Below are the code and all the weights of a small trained network. Each question names an input and a target symbol and asks about switching units off, where a switched-off unit gives its printed mean instead of its output.

import numpy as np


def w(rows, s, z=0):
    codes = np.array(rows[::2]) - 128.0
    scale = np.full(codes.shape[1], s)
    scale[-1] = z or s
    return codes * scale


def f(y):
    return y / 2 * (1 + np.tanh(0.7978845608 * (y + 0.044715 * y**3)))


def softmax(a):
    e = np.exp(a - a.max(-1, keepdims=True))
    return e / e.sum(-1, keepdims=True)


def log_softmax(a):
    a = a - a.max(-1, keepdims=True)
    return a - np.log(np.exp(a).sum(-1, keepdims=True))


def net(x, mask):
    ids = ['λμξφψω'.index(c) for c in x.split()]
    T = len(ids)
    res = E[ids] + P[:T]
    r = res
    for j in range(2):
        rows = slice(3 * j, 3 * j + 3)
        q, k, v = (r @ M[0][rows].T for M in (Q, K, V))
        z = softmax(np.where(np.tri(T) > 0, q @ k.T / 3**0.5, -1e9)) @ v
        o = O[0][rows]
        res = res + np.where(mask[j], z, o[:, -1]) @ o[:, :-1]
    y = f(res @ A[0][:, :-1].T + A[0][:, -1])
    res = res + np.where(mask[2:14], y, B[0][:, -1]) @ B[0][:, :-1]
    return log_softmax(res[-1] @ U[:, :-1].T + U[:, -1])


Q, K, V, O, A, B = {}, {}, {}, {}, {}, {}
E = w([
[138,247,98,152,88],'λ',
[108,38,103,168,65],'μ',
[99,100,86,132,73],'ξ',
[104,119,159,149,6],'φ',
[53,116,163,46,103],'ψ',
[54,133,35,220,109],'ω',
],0.018)
P = w([
[142,2,158,185,222],'0',
[125,195,123,152,103],'1',
[148,202,117,128,102],'2',
[130,188,116,145,96],'3',
[140,177,101,143,48],'4',
[102,182,112,188,109],'5',
[120,130,143,151,96],'6',
[158,146,120,59,105],'7',
[115,155,135,186,144],'8',
[93,152,129,193,132],'9',
],0.0085)
Q[0] = w([
[240,251,87,115,221],'head 0',
[141,88,81,214,97],'head 0',
[211,135,155,253,182],'head 0',
[226,72,154,52,183],'head 1',
[105,132,85,206,2],'head 1',
[228,84,116,219,155],'head 1',
],0.0088)
K[0] = w([
[154,250,150,119,117],'head 0',
[163,158,47,108,104],'head 0',
[184,203,192,186,95],'head 0',
[98,181,102,81,1],'head 1',
[126,25,170,155,215],'head 1',
[76,159,77,124,142],'head 1',
],0.0093)
V[0] = w([
[116,150,173,56,87],'head 0',
[2,142,3,121,101],'head 0',
[175,126,190,191,136],'head 0',
[138,216,93,241,152],'head 1',
[148,124,53,41,188],'head 1',
[211,53,44,171,167],'head 1',
],0.0079)
O[0] = w([
[110,104,114,223,70,109],'head 0',
[168,93,133,217,211,254],'head 0',
[160,96,166,95,99,100],'head 0',
[194,223,116,154,132,90],'head 1',
[125,147,96,2,192,83],'head 1',
[237,88,78,28,24,138],'head 1',
],0.0074,0.0089)
A[0] = w([
[169,116,141,160,178,98],'neuron 0',
[134,93,79,176,88,137],'neuron 1',
[140,51,141,124,139,76],'neuron 2',
[137,132,128,188,70,30],'neuron 3',
[112,120,112,172,85,131],'neuron 4',
[191,115,102,128,174,117],'neuron 5',
[212,129,137,126,119,1],'neuron 6',
[154,90,125,173,124,193],'neuron 7',
[97,131,178,124,232,119],'neuron 8',
[187,146,116,184,255,81],'neuron 9',
[178,55,137,159,162,194],'neuron 10',
[81,202,148,142,162,55],'neuron 11',
],0.011,0.0041)
B[0] = w([
[62,120,193,54,118,143],'neuron 0',
[209,115,145,15,110,254],'neuron 1',
[74,254,169,166,170,153],'neuron 2',
[225,56,195,96,128,208],'neuron 3',
[171,121,174,62,195,230],'neuron 4',
[197,88,87,161,181,146],'neuron 5',
[56,55,189,134,236,148],'neuron 6',
[141,188,191,56,100,220],'neuron 7',
[145,78,81,159,177,184],'neuron 8',
[94,103,172,185,162,198],'neuron 9',
[99,206,91,55,66,191],'neuron 10',
[97,216,186,116,201,171],'neuron 11',
],0.0058,0.0083)
U = w([
[121,208,131,209,84,158],'λ',
[86,160,122,3,143,40],'μ',
[94,111,64,109,102,172],'ξ',
[116,68,216,197,75,4],'φ',
[15,126,124,146,99,243],'ψ',
[186,45,92,132,247,101],'ω',
],0.0061,0.0041)

Each question gives the input, a string of symbols that net reads in full, and the target symbol t.
The units are the heads (3 rows each of Q, K, V and O) and the neurons (one row each of A and B). Each row of codes is followed by its name. A weight is (code - 128) times the scale printed after its matrix; where a second scale follows, it is the last column's (O, A, B and U).
mask holds one flag per unit, heads first, then neurons. A switched-off unit (its flag False) gives its mean, the last column of its rows in O or B, instead of its output. The means were averaged over made-up inputs and are rounded, as every weight is.
A unit's drop is (log p(t) with every unit on - log p(t) with that unit switched off) / (log p(t) with every unit on - log p(t) with every unit switched off).
The circuit of an input: a set's keep is (log p(t) with only the set's units on - log p(t) with every unit switched off) / (log p(t) with every unit on - log p(t) with every unit switched off). Starting from the 12 units with the biggest drops (on a tie, the unit counted first), units are removed one at a time, each time the one whose removal leaves the highest keep (on an exact tie, the one counted first), for as long as the keep stays at least 0.8.
units of the circuit, in order: the units of the circuit, biggest drop first
most important unit: the unit with the biggest drop
k most important neurons: the k neurons with the biggest drops, biggest first
drop when u is switched off: that unit's drop, to one decimal
input λ λ ψ, target λ: units of the circuit, in order => head 1; head 0
input φ λ ξ λ μ λ ω, target φ: units of the circuit, in order => head 1; neuron 3
input ω ψ λ ω λ λ ψ φ, target ω: units of the circuit, in order => head 1; neuron 6; head 0
input ω μ ψ λ ω, target ω: most important unit => head 1
input ψ ω ξ μ ω μ φ ω λ λ, target ψ: units of the circuit, in order => head 1; neuron 1
input ω ω ω λ φ ψ ξ ξ λ, target ω: 2 most important neurons => neuron 6; neuron 3
input ω ψ ξ, target ω: 2 most important neurons => neuron 5; neuron 6
input ψ ψ μ μ ψ ω φ μ, target μ: 4 most important neurons => neuron 10; neuron 1; neuron 7; neuron 9
input μ ψ ω ψ ω μ ω, target μ: units of the circuit, in order => head 1; neuron 1; neuron 7; neuron 4
input φ ξ ψ ω ψ, target φ: units of the circuit, in order => head 1; neuron 10
input ω ω ψ ψ, target ω: units of the circuit, in order => head 0; neuron 8
input φ φ ψ ψ ψ ξ ψ ψ, target ψ: units of the circuit, in order => head 1; neuron 1
input ω ψ φ λ ξ, target ω: units of the circuit, in order => head 1; neuron 5; head 0
input μ ψ φ ψ ψ ψ ψ ω, target μ: 2 most important neurons => neuron 1; neuron 7
input μ ψ μ ψ ψ ξ, target μ: most important neuron => neuron 1
input ω ψ ψ ω ψ λ φ φ λ, target ω: drop when neuron 3 is switched off => 0.3
input ω ψ ω φ, target ω: drop when neuron 6 is switched off => 0.3
input φ λ ψ ψ ψ, target φ: drop when neuron 3 is switched off => 0.1
